In the rows, 128 means zero.
Rows near named flat spaces through zero
j888j637: [132 119 123 127 129 159 125 133 128 133 126 158 106 118 113 142 118 103
 109 139 142 145 147 116 144 107]
j193j363: [153 143 118 100 103 181  93 190 130  72 155 129 152 110 150  58  79 107
 133 155 158 162 148 105 137 135]
j967j922: [122 123 155 183 136  85 140 145 101 121  99 144  94 156 156 194 146 133
 116 129 142 109 117 123 140  91]
j967j922: [135 148  92 107 141 166 112  91 162 164 126  70 118 132  74 132 146 116
 175 114  66 136 107 160  75 171]
j650j312: [162 114  75 121 122 145 147 112 164 134 116 104 140 148  80 121 143 124
 147 108 121 132 171 107 133 126]
j193j363: [148 106 123 120 115 117 174  90 208 191  97 127 121 161  96 183 120 133
 188  66 133  75 117 111 137 109]
j888j637: [117 127 140 170 151 112 148 151 114 114 142 187  72 151 101 187 146  94
 117 104 174  84 161 119 155 105]
j193j363: [158 125 115 144  91 114 139 153 151 104  86 154  91 126 143 126  83 127
 145 115 106 148 155 107 125 103]
j967j922: [110  85 122 131 131 126 153  72 128 133 116 177 135 113 121 119 145 153
 102 119  72 121 138 142 126 104]
j193j363: [132 120 174  80 134 125 136 105 103 129 159 146 190 108 148 161 142 171
 110 141 120  84 179 142 170 105]
j967j922: [128 153 144 139 149  97 125 137 104 100 141 117 130 143 124 160 167 142
 148 118 100  91 151 160 118 141]
j967j922: [101 124 192 104 129 181 115 121 142 149 163 169 113 120 157 173  83 123
 157 120 133  63  76 146 125 114]
j568j860: [ 99 101 119 159 145 147 130  86  78  96 154 139 111 135 133 129 151 157
  94 139  66  96 132 147  99 121]
j888j637: [119  76  82 175 130 141 164 140 120  64 162 195 116 157 104  72 135 112
  88 104 182  97 175  78 158 103]
j650j312: [133 106 115 132 139 194 112 157 120 108 126 207 114 106 101 124 135  69
  78 161 164 183 168 110 172  82]
j193j363: [103  50  96 199 113 145 165 108 155 156  88 174  85 162 137 111 106 107
  87 117 191 143  56  63 142  74]
j967j922: [131 129  97 165 114  73 140 128  92  66 126  96 127 143 153  76 134 175
 119 123  78 122 152 127  93 149]
j888j637: [126 147 150 139 156 108 142 119 150 177 112 141  84 147  84 228 160 100
 162  94 134  92 127 150 133 123]
j568j860: [127  94  99 156 103 188 135 139 133  87 153 164  78 143 134  98  67 113
 121 120 143 104 134  84 119 106]
j193j363: [121 131 110 101 140 157 118  97 136 174 130 109 129 107  92 124 137 110
 115 141 121 162 120 138 121 147]
j650j312: [114 113 105 132 123 144 131 131 139 120 135 163 115 113 113  73 112 104
 108 124 147 154 123 114 128 135]
j967j922: [126 187 130 118 145 154  74 159  84 135 133 108  71  88 108 152 121  80
 105 177 115 197 143 156 107 159]
j650j312: [150 145 119 142 123 145 124 181 124  53 169 136 112 156 123 123 112 117
 162 107 144  76 180 114 129 133]
j650j312: [100 183 156  99 165  99 122 117  84 148 189 127  90  98  86 172 144 115
 115 120 131  90 175 169 124 182]
j568j860: [127 111 167 121 152 175 130 117 160 139 137 166 146 154 116 200 158 120
 174 105 120  60 110 153 143  93]
j888j637: [142 108 112 114 106 191 124 123 151 142 129 133 111 124 127 128  79 114
 129 137 137 137 125  98 131 107]
j193j363: [143 136 144 118  82 104 122 159 123 105 112 122 130 106 193  91  60 154
 126 144 127 153 125 106 126 122]
j568j860: [120 120  85 151 121 141 127  93 125 123 136  58 113 155 128  96 121 156
 145 121  79 113  88 127  67 161]
j967j922: [143 145 123  82 148 130 131 113 128  99 172 128 179 119  86 119 171 145
 152 108  86  86 206 164 133 155]
j888j637: [154 137 143 157  99 127 114 173 107  52 120 118 114 151 192 137  92 159
 158 136  87 101 138 123 107 105]
j888j637: [ 90  86 104 131 149 106 171  55 167 140 137 170 156 134  82  76 178 147
 141  68  82  84 107 158 106 150]
j888j637: [157 167 150 133 105 126  88 205  89 109 107  99 107 115 182 151  83 110
 106 187 176 190 138 100 149 110]
j650j312: [104 133 129 123 159 168 124  94 127 207 129 160  50 104  63 205 133  68
  96 135 144 149 129 138 135 123]
j888j637: [139 121 134 119  95 119 124 160 125 101 123 132 156 114 178  75  85 143
 112 147 159 155 127  97 147 117]
j650j312: [ 92 120 147 121 129 163 120 105 132 163 160 113 116 129 145 122  93 127
 130 128 151  99  52 126 107 146]
j650j312: [ 90 137 168 123 140  92 136  84 129 204 121 114 102 118 136 178 125 139
 129 117 125 107  64 152 111 145]
j650j312: [123 113  95  95 133 128 137  77 144 187 120  86 172 111  98  89 150 135
 101 138 137 173 115 121 133 150]
j650j312: [118 126 145 120 122 111 126 131 120 113 140 120 164 124 161  94 124 153
 128 132 132 118 107 132 127 138]
j568j860: [128 115 126 132 128  90 140 130 107  94 132 126 182 130 150  86 156 162
 106 133 131 127 148 125 145 127]
j888j637: [126 125 168  95 130  89 160 113 155 151 146 150 168 130 129 153 134 152
 154  89 154  62 143 133 161 126]
j650j312: [ 97  78 130  89 126 111 166  28 179 230  95 140 173 100 114 107 139 158
 113 108 104 142  68 138 130 126]
j967j922: [165  95  65 170  64 136 156 145 121  90 116 103  67 154 158  96  35 147
 101 132 153 136 172  34 126  97]
j888j637: [115 102 112 149 128 135 143 136 143 139 112 194  94 117 105 110 119  84
  92 123 175 163 127 102 153 105]
j193j363: [130 177 121  98 141 134  95 152 121 102 159  98 144 109 107  87 140 113
 152 133 108 144 142 163 102 185]
j967j922: [123 168 178 117 193 116 115 130 140 169 125 130 148 147  76 240 228  96
 176 109 128  91 120 195 144 134]
j568j860: [149 171 148 122 132 156  87 180 132 131 104 130  93 115 125 176 117  80
 152 151 129 172 127 145 127 122]
j193j363: [109 128  98 122 135 181 105 149 144 114 168 116 143 130 110  41 118  89
 130 131 179 149  80 115 113 168]
j568j860: [141 103 112 134  98 130 142 150 168 111 127 107 169 160 158  67  98 141
 156 109 179 114  89  83 135 125]
j967j922: [131 128  82 127 127 141 136  96 174 143 128  77 127 153  89  96 135 131
 180  91  90 112  98 137  78 169]
j193j363: [133 126 135 139  98 124 133 147 160 142 121  87 122 158 168 119  75 137
 165 113 173 106  63  92 117 131]
j193j363: [101 123  96 162 152 167 110 144 109  85 159 151 104 134 100  75 149  89
 107 134 138 143 113 133 107 148]
j568j860: [123 131 176  93 116  86 138 109  99 148 144 107 171 109 179 146 110 183
 107 144 138  99 136 127 152 124]
j568j860: [ 88  64  88 170 125 121 159  85 107  91 148 148 148 142 143  32 138 164
  78 120 120 113 101 106 112 128]
j888j637: [104 137 140 150 113 120 111 138 102 103 141 104 106 129 180  93  88 149
 129 138 111 120  73 131  85 151]
j568j860: [126 139 142  98 125  81 127 111 132 146 117  84 196 115 153  93 148 168
 136 133 111 143 103 148 123 155]
j967j922: [117 148 154 147 122 115 110 167  80  94 141 144  92 114 169 132  97 125
 100 154 144 135 133 124 128 125]
j568j860: [134 107 101 139 109 184 120 144 160  89 133 146 122 141 131  75  96 113
 155 116 118 126 105 113 106 123]
j650j312: [133 167 133 119 132 117 100 129  90 137 147  16 146 143 154 145 134 159
 139 158 119 122 104 139  98 168]
j568j860: [127 118 103 125 107 165 119 117 129  95 144 118 121 123 141  75  91 145
 137 129  78 125 121 127  89 141]
j193j363: [135 142 136 102 116 167  98 149 113 119 153  97 144 115 154 109  93 128
 123 162 146 143 121 117 128 137]
[157 144 100 100 138 122 130 109 156 129 132  58 187 152  93 121 176 152
 181 106  90 107 148 150 111 162]
j967j922
[125 103 106 166 107 143 155 141  95 109 159 166  42 138 127 145  63 111
  73 128 191 102 182  59 153  97]
j568j860
[125 157 143 152 117 112  99 152  80  99 125  83 100 128 180 133 103 149
 124 159  98 139 105 137  91 142]
j967j922
[143 128  56 169 155 153 123 130 138 157  92  97  85 155  49 146 181  64
 110 137 154 197 135 109 125 130]
j888j637
[132 136 124 103 149 109 135 131 111  99 153 166 162 104  93 108 171 125
 106 124 124 128 207 147 157 137]
j967j922
[105 112 165 129 153 126 143 106 127 135 137 196 126 124 117 173 158 126
 125 109 116  83 134 156 146 104]
j967j922
[110 102 140 101 140 108 151  86 147 184 111 170 162  99 108 125 154 128
  96 123 143 149 123 135 162 115]
j650j312
[137 152 118  95 137 182 113 135 181 171 148 102 118 137  77 144 117  81
 180 107 162 119 105 129 121 158]
j967j922
[127 133 135  95 145 121 134  91 151 172 121 121 155 117  97 151 162 133
 145 114 101 124 128 158 129 140]
j888j637
[133  61 122 168  87  84 168  99 125 115  79 120 165 155 205  99 110 202
 102 132 114 123  95  84 136  74]
j967j922
[121  93 121  89 110 143 154  98 180 130 143 175 174 109 120  58 106 142
 144  92 122 106 126 123 136 131]
j568j860
[128 109 131  70 107 167 125 114 125 108 161 179 164  73 138  65  85 141
  95 145 111 142 177 123 148 122]
j193j363
[139 157 159  96 141 120  98 136 102 101 124 128 175  98 144 136 163 149
 135 154  62 146 157 182 125 133]
j568j860
[115 108 163 134 132  68 157 103  74 127 151 105 176 144 177 154 149 196
  86 139 155  72 143 114 162 110]
j568j860
[111 147 182 106 127  67 133 103  93 143 143  95 157 115 179 153 126 190
 127 133 102  85 116 156 121 145]
j193j363
[ 94 185 162 171 180  30 137 143  74 132 176  59 105 180 117 195 194 138
 146  98 181  40 109 156 114 189]
j888j637
[114 198 165 110 158 155  74 147 101 128 162  91  91 116 119 180 134 105
 169 142  85 111 106 192  80 177]
j967j922
[119  97 164 154 109  87 140 140  95 107 105 155 153 128 205 123 114 167
  86 152 150 132 110 105 158  81]
j967j922
[160 151  76 128 105 147 105 124 136 138 106  14 117 145 128 109 105 141
 158 146  86 169 106 117  74 163]
j967j922
[120 131 164 153 123 132 106 156  59  96 138 131 106 124 190 160 105 142
  83 178 140 130 129 118 138  97]
j568j860
[121  64 163 121 114 114 149 137 155 113  92 223 224 111 181  71 143 144
  95 135 170 155 103 110 196  61]
j650j312
[107 133 118  94 131 109 147  87 144 155 173  96 150 123 105  88 123 149
 142  95 134  86 119 134 112 182]
j650j312
[ 87 109 129  96 146 207 100 106  66  87 212 171 148  81 130  64 119 128
  58 173 114 128 152 143 128 140]
j193j363

Rows near named flat spaces through zero
j98-j311: [129 148  86 122 102 115 105 138 129 132 124 133 136 127 149 138 129 186
  88  75 191 131  92 150 159  90]
j98-j311: [ 85  79 119 138 107 134  97 228 109 141 109 167 120 135 181 111 130  75
 140  83 126  52 123 163 116 145]
j696-j353: [121 141 113  94 139 165  94 133 137 131 108 152 133 126 130 123 145 152
  90 161 145 104 113 130 152  94]
j923-j474: [130 109 115 152 125 138 130 141 125 148 129 131 120 112 146 125 116 134
 120  75 139 134 114 151 104 147]
j923-j474: [100 146 144  72 111 146 128 114 114 157  90 126  91 134 142  87  59 120
 106 137  91 170 156  89 112 127]
j852-j87: [142 155 125 127 166 116 105  95 165 131 155 139 166  71  60 161 155 179
 162 117 146 151 119 125 187  92]
j696-j353: [122 131 120 132 147 165  90 127 142 155 131 141 141  95 111 121 128 155
 115 117 143 132 124 128 153 105]
j852-j87: [102 136 121 134 165 157  98  94 135 149 150  95 153 124 109 159 120 131
 168 156 141 190 143  83 151 106]
j923-j474: [121 142 121 129 124 156 130 109 122 114 129  78 130 177 170 151 130 110
 120 187 128 157 135  95 116 130]
j98-j311: [ 87 105 125 104 133 127 100 153 101 131 116 156 129 160 120 109 130 104
 136 165 148  91 139 117 145  96]
j98-j311: [101 107 144  99 151 141 126 153 133 153 105 160 110  93 125 121 107  92
 166 113  79 125 140 129 104 156]
j98-j311: [147 149  92 116 168 178 129  80 165 170 120 121 122  60 135 167 109 193
 112  69 139 215  87 143 100 142]
j852-j87: [124 105 124  74 106  45 173 166 100  84  94 188 101 164 131 123 153 102
 137 130 132  51 105 173 105 135]
j923-j474: [169 166 154 125  94 117 141 129 141  74 127 115 135 156 134 116 167 127
  84 193 101  75 137 125 155 122]
j696-j353: [107 123 164 130 171  97 121 102 136 134 160 128 154 100  45 142 126 103
 225 155 100 156 170  85 165 116]
j923-j474: [150 174 125 121  80  74 138 153 144  63 132 104 149 159 164 168 175 129
 127 145 127  89 115 135 170 117]
j923-j474: [120  79 130 148 160 151 110 114  89 125 142 158 137 179  76  86 160 118
 102 215 180  71 137 126 133  88]
j923-j474: [153 141  94 131 113 128 137 116 116  71 131 105 143 208 166 159 192 145
  74 208 189  90  93 140 134 100]
j745-j579: [109 166 111 131  68 136  72 224 163 135 113 122 144  87 213 148 124 133
 119  32 110  99 113 149 178 128]
j696-j353: [128 105 116 152 119 138 133 145 118 145 126 129 116 126 154 118 114 126
 114  84 138 128 117 150  98 149]
j852-j87: [108 183 153  82  91  78 148 134 141  88 118  76 128 153 168 172 112  82
 188 158  60 164 160  76 147 143]
j696-j353: [135 156 140 123 111 134 106 129 147 153 125 137 128  79 109  98  98 164
 105  79 114 142 138 125 161 113]
j852-j87: [ 98 118 123  87 174 133 120  81 108 134 125 139 132 157  79 132 128 128
 151 205 155 153 138  92 136  88]
j98-j311: [137 135 161 149 108 106 139 132 127 111 144 109 133 137 117 113 126 102
 143 143  96 117 159 111 140 138]
j852-j87: [155 116 126 153  52 127 135 181  96 105 108 144 103 182 183  57 133 130
  17 117 151  34 117 172 114 128]
j696-j353: [123 102 113  85 110  76 151 148  98 134  94 197  93 129 113  87 109 147
 100  75 158  88 103 174 106 119]
j852-j87: [104 135 127  83 141  94 137 117 121 110 120 132 130 149 115 155 133 110
 173 166 125 139 132 107 137 114]
j696-j353: [133 143 177 118 120  88 159 116 133 110 133 115 122 123  99 119 112  89
 175 151  60 137 171  97 130 152]
j98-j311: [ 87 137 140  87 165 155  87 134 150 165 116 149 135  74 101 135 105 119
 178 125  91 156 148  99 155 116]
j745-j579: [164 153 158  71 154  76 153 102 155  90 118 190 133  88  38 124 171 153
 141 169  98  80 124 145 163 108]
j852-j87: [102 123 112 161 131 148  95 131 120 141 152  90 152 149 145 149 125 121
 148 132 159 156 136 102 148 110]
j745-j579: [139 122 120 115 111  97 150 139 123 131 112 156 108 112 131 115 116 145
 113  73 133 117 109 162 109 139]
j745-j579: [135 111 146 132 134  79 153 113 102  77 147 131 141 190  86 127 173  97
 151 217 143  79 143 118 140 109]
j852-j87: [124  79 104 228 161 214  79 122 120 192 171 108 150 107 123 109 118 151
 103  85 188 156 124 135 118 124]
j696-j353: [120  96 106 148 137 116 126 134 113 153 136 150 126 114 115 122 118 145
 134  69 170 133 110 154 116 125]
j98-j311: [ 95 121 104  76 170 154  99 124 129 147 106 163 129 118 115 143 133 139
 138 152 150 133 111 125 135  99]
j745-j579: [ 81 100 123 159 140 171  69 150 112 176 143 124 143 125 124 106 100 115
 142 114 153 140 152 103 152 103]
j745-j579: [102 123 121 128 140 136 109 117 119 150 135 120 134 130 117 129 107 130
 146 126 145 160 138 105 139 110]
j696-j353: [138 107 130 101 154 167 143 128 121 100 102 154 114 167 140 123 173  99
  95 225 116  69 115 143  90 139]
j923-j474: [149 137 116 149  97 101 135 155 132  93 136 120 140 147 158 147 164 134
 113 115 147  89 107 155 140 129]
j923-j474: [121  86 161 186 104  74 108 202 115 122 159 167 149 112  86  87 146  90
 168  80 124  35 155 155 169 125]
j745-j579: [140 165 116 147  72 184  96 212 174 127 105 100 129  94 251 150 134 122
  82  60  81 101 106 158 128 171]
j696-j353: [ 83  94  95 143 139 165  80 169 117 179 124 143 131 110 156 127 105 129
 136  65 166 137 115 140 126 119]
j745-j579: [146 117 146  75 174  49 193  39 100  92 132 165 118 160  14 122 146 139
 162 214 147 135 134 115 118 101]
j98-j311: [104 104 116  98  76  64 129 201  90 106  98 182 109 170 155  96 133 110
 109  98 157  38 113 168 135 110]
j923-j474: [115  88 134 132 208 158 113  88 128 169 144 166 138  86  42 119 129 135
 167 146 140 149 136 122 123 116]
j852-j87: [124 112 129 156 161 183 107  91 121 164 144 116 133 122  99 106 110 141
 113 150 145 163 143 105 123 116]
j98-j311: [131 112 156  64 157  86 177 106 109  76 104 170 111 174  82 125 168  83
 153 244  98  74 136 125 104 131]
j745-j579: [138  94 124 185 126 143 149 116 101 129 149  96 123 170 146 119 127 108
 115 139 149 136 132 129  86 151]
[ 68 138 125  91 109 135  82 176 125 155 105 132 126 122 163 126  89 104
 154 103 111 137 146 101 156 112]
j696-j353
[113 117 133 155 137 157 125 130 133 161 136  99 123 105 150 137  93 105
 159  91 100 178 143 112 100 163]
j923-j474
[149 166 126 117 134 119 128 101 155 115 137 116 145 106 111 156 143 161
 131 132 127 151 120 122 157 114]
j98-j311
[111 135 130 125  90 116  71 224 150 138 116 179 144  75 142 107 137 134
 124  47 119  49 122 165 190 109]
j745-j579
[136 131 141 129 103 100 127 152 124 110 127 146 130 134 119 107 140 125
 117 126 125  81 134 140 150 118]
j923-j474
[179 163 122 182  80 120 165 107 140  98 151  52 130 152 184 153 131 146
  92 105 128 164 118 130 110 160]
j696-j353
[161 170 139 128 175 170 145  68 184 124 142  82 143  79 121 190 144 140
 160 158  74 203 127 103 117 162]
j923-j474
[184 178 141 135 106  77 166  66 137  73 155  89 145 158  93 141 158 167
 106 178 142 141 131 112 161 105]
j98-j311
[156 162 163 122 129 129 143  98 150 101 135 107 135 125 106 129 143 122
 128 186  81 130 151 102 144 133]
j696-j353
[115 125 116 105 203 153 120  65 136 134 141 125 149 125  75 171 151 139
 171 201 149 176 124  98 134 103]
j923-j474
[109 167 129 100 149 137 116 104 158 129 132  90 146 108 134 185 122 124
 184 147  98 195 139  84 150 126]
j852-j87
[115 128 176 108 152  77 170  88 126 125 140 114 120 118  71 136  97  81
 223 152  62 181 177  80 116 155]
j852-j87
[139 150 111  83  97 127 139 117 109 103  96 135 107 182 156 106 132 153
  50 174 157 104 109 132 124 100]
j923-j474
[127 106 142 155 137 111 129 123 108 108 153 126 144 164  95 119 154 105
 145 179 145  96 145 118 142 113]
j745-j579
[187 157 126 150 118  56 182  64 132  80 163  99 143 146  85 155 159 175
 126 135 163 151 112 135 141 117]
j696-j353
[156 138 132 159 101 162 124 144 141 137 126 117 121 110 160 103 120 143
  74  94 113 117 124 146 118 148]
j852-j87
[102 118 103  40 155 102 130 111 100 110  91 188 115 170  96 127 150 142
 117 198 175  94 103 134 133  76]
j98-j311
[131 132  96 160 143 115 114 102 131 130 163 104 159 129 112 168 146 167
 146 108 191 164 108 127 156  98]
j696-j353
[ 90 116 112 119 109 102 116 156 105 137 122 128 124 151 152 132 106 113
 150  98 151 133 129 123 133 117]
j923-j474
[102 109 126 125 172 139 108  80 103 144 147 130 143 154  66 119 125 134
 147 192 171 155 146  90 147  82]
j852-j87
[ 93 124 135  99 126 122  98 190 143 145 107 166 128  85 139 129 119 103
 167  83  93  99 132 139 147 134]
j98-j311
[137 141 120 134 110 105 126 102 107 102 143 111 141 181 113 120 144 151
  97 174 179 119 129 113 160  83]
j98-j311
